Each row is followed by roughly how far along a hidden order it lies, from 0 to 20. A new part has a new order.
[-15  -4  23   1 -24  53   1  -3 -15  22 -20   1   6 -25   2  10   3   4
 -12  10  18   9  17   5  -4 -28   5  13   6 -28 -13  23   9  -3  -1  -8
  35  -5  -1   9   8]	12
[ -8 -21  20   1 -20  60   3   1  -2  21 -21   2   4   0   1   6  -5   3
 -10 -10  13   5  11  -3  14 -18   4   7  -1 -17 -17   1   4   1  -1  -1
  24  -3  -3   6  16]	6
[  5 -32  16   0  -8   8   5 -10 -12   8 -18  -1   4   1   5   3   2   0
  -5  -5  -1   3  17  -2  11 -28   5   3  -2 -14  -8   1   0   3   0  -6
  26  -4 -12  -1  19]	4
[-23 -59  20   2 -25  28  -1  23 -16  18 -28  -2  11  -5   2   6  -1   0
 -12   6  24   6   4   6 -10 -24   9  10   4  -2 -11  22   3  -7  -9   4
  37  -7  -5  13   4]	15
[ 18  15  -1  -1  12 -32   3  14  -4  38 -10  -5   7 -59  -9  -8  -1  -9
  -2  18   4  -6 -15   0  23 -18  -1  -5  11 -13  -9   8  -3  -9  -1   2
 -11   5  15  -3 -15]	5
[  6  13  -2   0   0   1   5  -9  -5  14   2  -1   3 -25  -2   3   9   0
  -1  -3 -17  -4  -5   8  16  -6  -4   3  -1 -12  -4  -2   1   0   1  -9
   8   0  -5  -4   1]	6
[ -4 -24  13  -1  -3 -21  -3  13   6   3 -10   5   8  38  -5   5  -8   2
  -9   8  -8  -3  -4  -3   7  -9  -1   1  -9  -1   1   7   3  -9  -4  -4
   1  -5  -9   3  -8]	13
[ -7 -82  20   1 -24  44  -1  37 -11  34 -38  -1  13  -6   2  -1  -1  -1
 -12 -13  36   5   7  -1   5 -29  10   7   0   8 -14   5  -3  -1 -12   7
  34  -6  -9  11  12]	8
[  9 -23   9  -1  -3  63   5  16  10  34 -22   4   4  -6   4  -1  -6   3
  -5 -30  26   4   2  -4  24 -14   1   2  -2   5  -8 -12  -8  -3  -2   7
   3   4 -10  -2   6]	19
[-11 -23   4   0   0  24  10  12   9 -12  -9  -2   6  11   0   3  -7  -1
  -3  -5   0   5  -5  -5  19  -3  -5  -2  -6   8 -14   1   4  -1   3   9
   8  -1   1  -1   3]	20
[-16 -44  22   1 -23  42   0  12 -15  23 -27  -1   9 -11   3   6   0   2
 -11   0  23   7   8   4  -4 -29   8  10   4 -13 -12  15   3  -2  -5  -3
  37  -7  -7  11  11]	7
[ -5 -18  15   0 -11  34   2  -2   5  15 -14   3   4  14   0   6  -1   2
  -7  -5   0   1   5  -5  15 -16   0   2  -3 -12  -8  -2   5  -4   0  -2
  11  -2  -3   3   9]	4
[ 13 -14  -3   0   3 -17   8  -6  -3  -1 -12  -2   9   0   7  -1   8   1
  -3 -16   1  -4   0   8   6 -12   0  -1  -2  -2   0   1   1   4   0  -3
   9  -3  -4  -6   4]	9
[  0   3  10   0 -10  35   4  -8  -3  10  -7   2   5  -7   0   5   1   2
  -5  -8  -2   2   9   1   6 -14   1   6  -1 -19  -8   2   3  -1   1  -5
  13   0  -1   1   7]	9
[-13 -20   8   0  -7  14   7   7   6  -4 -12   0   4   7  -3   9  -1   0
  -6   4  -5   2  -2  -8  19  -7  -5  -2  -3  -5 -14   3   9  -2   4   8
  11  -3   4   0   8]	5
[ -8 -37  26   1 -29  71   1   9  -8  34 -28   1   7  -6   2   5   1   4
 -11 -10  28   7  13   0   8 -31   9  11   1 -14 -17   6   3   2  -6   4
  39  -5  -7  11  20]	11
[ -8 -46  16   1 -16  32   2  16  -5  11 -21   1   9   0   2   4  -2   1
  -9 -10  15   3   1  -1   5 -19   4   4   0  -3 -12   6   3  -2  -4   4
  23  -4  -4   6  10]	6
[ -9 -27  23   1 -26  70   1   0  -6  31 -21   3   5  -2   3   7   0   4
 -10  -7  17   6  14  -1   8 -27   7  11   0 -21 -16   5   4   2  -3  -5
  27  -3  -5   8  16]	11
[  4 -40   4  -1 -10  29   9  10   3   6 -14   0  15   4   5  -1   1   2
  -3 -35  18  -1   0   5  10  -6   0   2  -2  24  -3  -3  -6   0  -7  -1
   3   2  -5  -2  -4]	16
[-11 -13  14   0  -8   5   3   6   1  -2 -16   2   5   2  -3   8  -2   1
  -8  10  -1   2   0  -3  10  -9  -7   2  -3  -7  -8  13   7  -5   1   1
   9  -4  -1   3   1]	12
[ 31   9   3  -1  15   1  -2  18  -8  38 -18  -2  -2 -66 -12 -12  24 -11
  -6  17  29  -4  -1 -14  32  -8  -3  -3   4   4  -7  -4  -4  -6  -4  11
 -14   3  12 -11 -17]	14
[ 22 -12  -2   0   7 -25  -1  21  -6  17 -20  -5   8 -31  -5  -4   9  -9
  -1   3  38  -7 -10   2  17  -9   2  -5   1   8  -4   5  -1  -4  -6  18
  -5   1   8  -4 -14]	9
[ -4  -3  10   0 -12  32   3  -5  -7  10 -10   1   2  -9   3   6   4   4
  -7  -3   8   3   9   3   4 -16   1   6   1 -17  -8   7   4  -2   0  -6
  16  -3  -3   2   6]	9
[  3  29  12  -3  -8  19   8 -23   0  -7  12   1   1 -19 -12   6   0   8
   2  -3  -1  -6   9  -4   8  -4  -4   3  -3   0  -5   1   3  -1  -2 -13
  -2   4  -3  -8  -9]	15
[-30 -21   4   2   2 -25  14  12  -3 -33  -5  -4   2 -15  -5  14   0  -3
  -5  28  -8   4 -10  -6  13   5 -12  -5   2   0 -14  21  17  -8  10  17
  13  -5  12  -1  -3]	5
[ 13 -39   2   0   2 -16   3  -1   0  -4 -13  -3  10  17   5   5  -2  -1
   1 -17  10  -6  -4   6   8 -14   4  -4  -5   7  -3   3   2   4   1   9
   8  -1  -4  -2   5]	7
[ -7 -10  19   0  -9  11  -2   3   4   6 -12   6   4  23  -4   9  -1   3
 -10  11  -2   0   2  -2   9 -12  -1   2  -3 -13  -4  11   8  -7  -1  -7
   9  -5  -6   4   1]	10
[ 26  12  -5  -1   7 -23  -1 -10   9 -17 -14  -3  13  47   9  14   5   0
   6 -31  39 -15 -11  22   7 -13   7  -2 -12   9   5   4   9  13   2  25
   5   1   0  -6   3]	12
[ -3 -51   3  -1  -6  -3   1  16   5  22 -15  -1  10  23   2   1 -10  -4
  -5 -19   0  -3  -4  -4   8  -9   2   2  -8   7  -6 -17  -2  -5  -9   9
   5   0  -2   1  11]	7
[  3  -7  15  -1  -4  30   1  -4  10  19  -9   5   2  26   2   4   0   0
  -5 -19 -11  -1   2  -8  14 -14   0   0  -7 -12  -2 -10   3  -4  -2  -5
  -4  -1  -4  -1   9]	1
[ 22  -8  -2  -1   7 -39   3 -13  -1 -13 -13  -4  10  10   9   6   5  -1
   4 -23  13 -10  -3  12   4 -14   3  -3  -7   2   3   7   4   8   3  10
  10  -1  -6  -7   8]	9
[  7  27  -2  -1  11 -42   4   6  -5  21   0  -6  10 -52  -6  -2  -8  -6
   0  21  -9  -6 -12   7  11 -18   0  -5  11 -23  -5  14   2 -12   2  -4
  -5   5  17   1 -14]	8
[ 12 -24   0   1  12 -30  -3  31 -14  26 -21  -6   6 -56  -8 -10  14 -13
  -7  24  27  -3  -8  -6  13  -7  -1  -4   7  12  -6   9  -3 -14  -8  15
  -5  -1  14  -3 -22]	12
[-13  18   5  -1   9 -45   1  -6  -8 -11  11  -5   5  -3  -2   3  -4   1
  -1  12 -18  -2   6   4 -14  -4  -4   5  -4 -16  -5   0   5 -12  -4   7
  -2   2   9  -4 -10]	16
[ 16 -14   7   0  11  12   1   0  20   3  -6   3  11  31  -3   7  -4   5
  -1 -28  -5  -3  -3  -1  20  -4   1  -4  -9  14  -6  -4   1   8  -1   3
 -12  -1  -5  -4  20]	11
[  9  45  -2  -1   2 -19   9 -18   2  20  13  -1   3 -31  -5   3  -9   0
   4  -2 -32  -6 -10   7  17 -21  -1  -1   5 -39  -6   0   1   0   7 -20
  -2   6   4  -2   7]	0
[  4   3  -3  -1   1 -33   7  10   4  13  -3  -4  15  -8   0   3 -19  -3
   2  -7 -10  -7 -18  11  10 -18   4  -6   5 -14  -6   6   0  -3   2  -1
   2   3   7   4  -1]	7
[ -6   1   2   0   1  -9   4   0  -6 -11   0   0  13  -8   1   6   7   5
  -5   2  -9   0   3  11  -3   0  -4   2   4   8   1  18   5  -8   1  -7
  -1  -3   5  -2  -8]	15
[ -2 -21   2   0  -1  12   6   7   5   2  -9  -1   9  10   1   4  -8  -2
  -2 -10   0   1  -5   1  11  -3   0  -1  -4   1  -9  -1   1  -1  -1   7
   1   0   2   0   3]	13
[ -7 -19  17   0 -16  51   3   4   1  18 -17   2   5   1   2   6  -3   4
  -8  -9  12   6   8  -4   9 -20   5   6   0 -12 -14   5   3   0  -1  -2
  21  -3  -5   5  10]	11
[ -1   7  -7  -1  -7  31   9  -8  -3  -4  -4  -2   9 -23   4  -1  21  10
  -6 -19  -8  -4   3  11   1  -7  -5   5   1  19   4   6   4   2  -4 -21
  -4  -3   5  -8  -2]	6
[ -6  20  19   0 -15  65   4 -16  -3  22  -8   4   1  -6   2   8   1   6
  -6  -6  10   6  17   0   9 -21   3  11   1 -29 -13   7   3   0   3  -9
  28   1  -4   2  10]	18
[ -7 -38  27   1 -31  86   1   9  -3  39 -29   4   7  -2   2   6  -1   4
 -12 -16  26   7  15  -2  12 -36  10  12  -1 -17 -20   0   1   6  -6  -4
  37  -4 -10  11  24]	16
[ -8   3   7   0   1 -14  -1  -6  -2  19  -3  -1   6  13   6   5  -3  -8
  -3   0  -7   0   3  -4  -3  -9  -2   4   1  -9   1 -10  10 -15  -5   4
  -3   1  10  -2   7]	0
[ 13 -14  10  -1   0   2   3   3  20   7  -8   7   2  45  -5   6  -7   2
  -7 -10 -13  -3   0 -11  26  -5  -4  -4 -13  -3  -5 -13   3  -4  -1   0
  -8  -1  -6  -3   8]	8
[ 17   1  -3   0  10 -40   2 -12  -3 -17 -11  -4  10  22   7  10   5  -1
   3 -16  19 -11  -4  16  -2 -13   3  -3  -5   1   5  11   6   5   1  14
   8  -1  -2  -6  -2]	11
[-12  20  11   1 -10  19   1 -15 -12  14  -3   0   3 -23   1   9   6   1
  -7  14   1   4  13   4  -4 -17   1   9   6 -29  -7  13  10  -7   1  -8
  19  -2   5   4   2]	6
[ 13   7   1  -1   6 -19   3   2  -7  22  -7  -2   4 -40  -5  -4   1  -6
  -2   9  -4  -3  -3   0  15 -19   0  -3   8 -16  -8   8   1  -6   1  -2
   1   2  10  -2  -6]	2
[ -9 -31  25   0 -28  82   2   5  -2  37 -27   3   5   1   2   6   0   6
 -11 -18  24   7  14  -4  14 -28   8  11   0 -18 -19   0   1   5  -4  -6
  34  -3 -10   9  21]	9
[  6  12   0   0   5 -11   1  -5   1  -7  -8  -3   9   8   5  11  -2   0
   1  -9  18  -4  -6  13   3 -10   2  -1  -2  -1  -2  12   7   1   2  12
   8   0   1  -1  -3]	12
[  5  16   0   0   8   0   4  -8   3  -7   0   0   8   4   4   7  -3   1
   2 -10   7  -1  -3  10   1  -2  -1  -2  -1  -3   0   7   5  -1   2   6
   3   1   2  -3  -6]	15
[ 14  12  -6   0   4 -44   2  -6  -2 -16  -6  -4  12  12   7  10   5  -1
   2 -14  15 -11 -11  20  -1  -6   3  -2  -5   4   5  11   7   5   1  11
   9  -1   1  -5   1]	8
[ -5 -55  20   0 -20  43   2  18  -8  26 -29   0  10   1   4   2  -3   2
  -9 -12  28   5   5   2   9 -24   7   7   1  -1  -9   4  -3  -1  -6   2
  27  -4 -10   7  13]	10
[  2  -9   2   0  -7 -12   5   5   1  11  -3   0   5  -8  -8   5  -4  -5
   0 -14  -7  -4 -12  11  -2  -2   1   0  -3  -3  -4 -10  -4   1  -3   1
  10   1  -5  -5   1]	17
[ 11  23   0  -3 -11  64   9 -23   5  17   1   3  -2 -24  -6   4  12   7
  -2 -27 -11  -4   5   4  16  -9  -3   5  -8   4   0 -14   0  11   0 -19
  -5   4  -3 -12  11]	7
[ -4 -21  24   0 -24  61   3  -4  -6  29 -22   3   3  -6   3   5   2   4
  -9  -9  15   6  17  -3  11 -33   8  10   0 -21 -16   2   3   4  -3  -8
  32  -4 -10   6  21]	4
[ 17  -1  -5   0   8 -44   0  -1   2 -16 -12  -5  16  33   7  12  -1  -3
   6 -22  31 -14 -15  22   0 -13   7  -5  -6   7   5  12   8   6   2  24
  10   0   3  -3  -2]	8
[ -4  -5  -4   0  -4 -26   7   9 -10  16   0  -4   2 -31  -9   6  -5  -5
  -2  -1 -21  -7 -22  17  -3  -4   0   0   0  -6  -1   3  -1  -1  -1  -2
   6   2  -1  -1   0]	7
[ -1  -1  -2  -1   4 -44   5  12  -2  25  -2  -7  12 -40  -4  -1 -13  -7
   0  17 -16  -6 -21  10   4 -17   1  -3  11 -15  -6  13   0 -13   0  -2
   0   3  12   6  -9]	6
[-12   0   5   0   0   7   7   1   5 -10  -2  -1   5   9   1   9  -4  -1
  -2   3  -9   3   3  -3  13  -5  -5   0  -4  -7 -12   4   6  -4   4   5
   7  -1   6  -1   2]	15
[  1 -18  31   0 -29 100   3  -4   2  42 -23   5   3   0   3   7   1   5
  -7 -22  20   7  16  -6  16 -33   8  11  -3 -25 -18  -5   1   8  -3  -8
  29  -2  -8   6  27]	0
[  4  -9   1   0   5  12   4   0  10  -8  -6   0   9  15   1   8  -5   2
   1 -16   2   0  -4   2  13  -4  -1  -3  -5   9  -7   5   3   5   2   8
  -2   0  -1  -2   9]	13
[-4 -5  1  0 -1 -1  5  0  1  3 -4  0  7  4  0  3 -3 -1 -2 -3 -7 -2 -5  2
  7 -9 -1 -3 -1 -6 -6  0  3 -3  2  1  4  0  2  0  2]	7
[  2 -29  10   0  -5  13   6  -5  -7  10 -18   0   8  -2   7   2   5   4
  -9 -14   3   2  10   2   6 -22   2   5   1  -6  -7   4   2   2  -1  -7
  20  -4  -8   0  11]	8
[-20 -29  22   2 -23  34  -1  11 -20  18 -23  -1   8 -23   2   8   4   2
 -12  14  23   8  10   7 -10 -27   7  11   7 -19 -13  24   8  -6  -6  -2
  38  -7   0  12   4]	10
[  4 -35   0  -1  -7  19   5  10   3  25 -13   1   1  -3  -6   2  -5  -3
  -3 -23 -15  -9 -15   5   7  -7   1   1 -11   8  -4 -16  -4   5  -3   0
   1   2  -9  -5  13]	5
[ 15 -21  11  -1  -1  -7   9 -22 -10   6 -10  -1   1  -1   6  -1   4  -2
   0 -10 -17  -1  15  -6  16 -26   1  -1  -2 -18  -6  -4  -2   5   3 -11
  14  -2 -13  -7  18]	1
[-15  -2   0   0   6  -1   7   1   5 -20  -1  -3   5  17  -1   6  -6  -3
  -2   7 -11   2   2  -2  13   2  -6  -1  -9  -1 -13  -1   5  -5   3   8
   0  -1   7  -4  -2]	17
[ 26 -43   6  -2   8 -44  10 -27 -10  -5 -15  -3   3  12   9  -4   3  -4
   4 -13 -19  -5  16  -7  20 -24   2  -6  -7  -7  -2  -9  -6   9   4  -8
  15  -3 -20 -13  24]	2
[  5 -14  10  -1  -9  51   5   3   2  27 -14   2   5  -1   1   1  -1   1
  -6 -16  14   4   9  -3  13 -14   2   5  -4 -11 -12  -6  -4  -1  -3  -1
  11   1  -4  -1   6]	15
[  6  32   2   0   2   7   7 -18  -3  -3   5   2   6 -18   1   7   4  -2
   1  -5   8  -1   5   9  -3   3  -5   0   2  -9   1  11   3  -5   3  -5
   2   4   4  -6 -13]	20
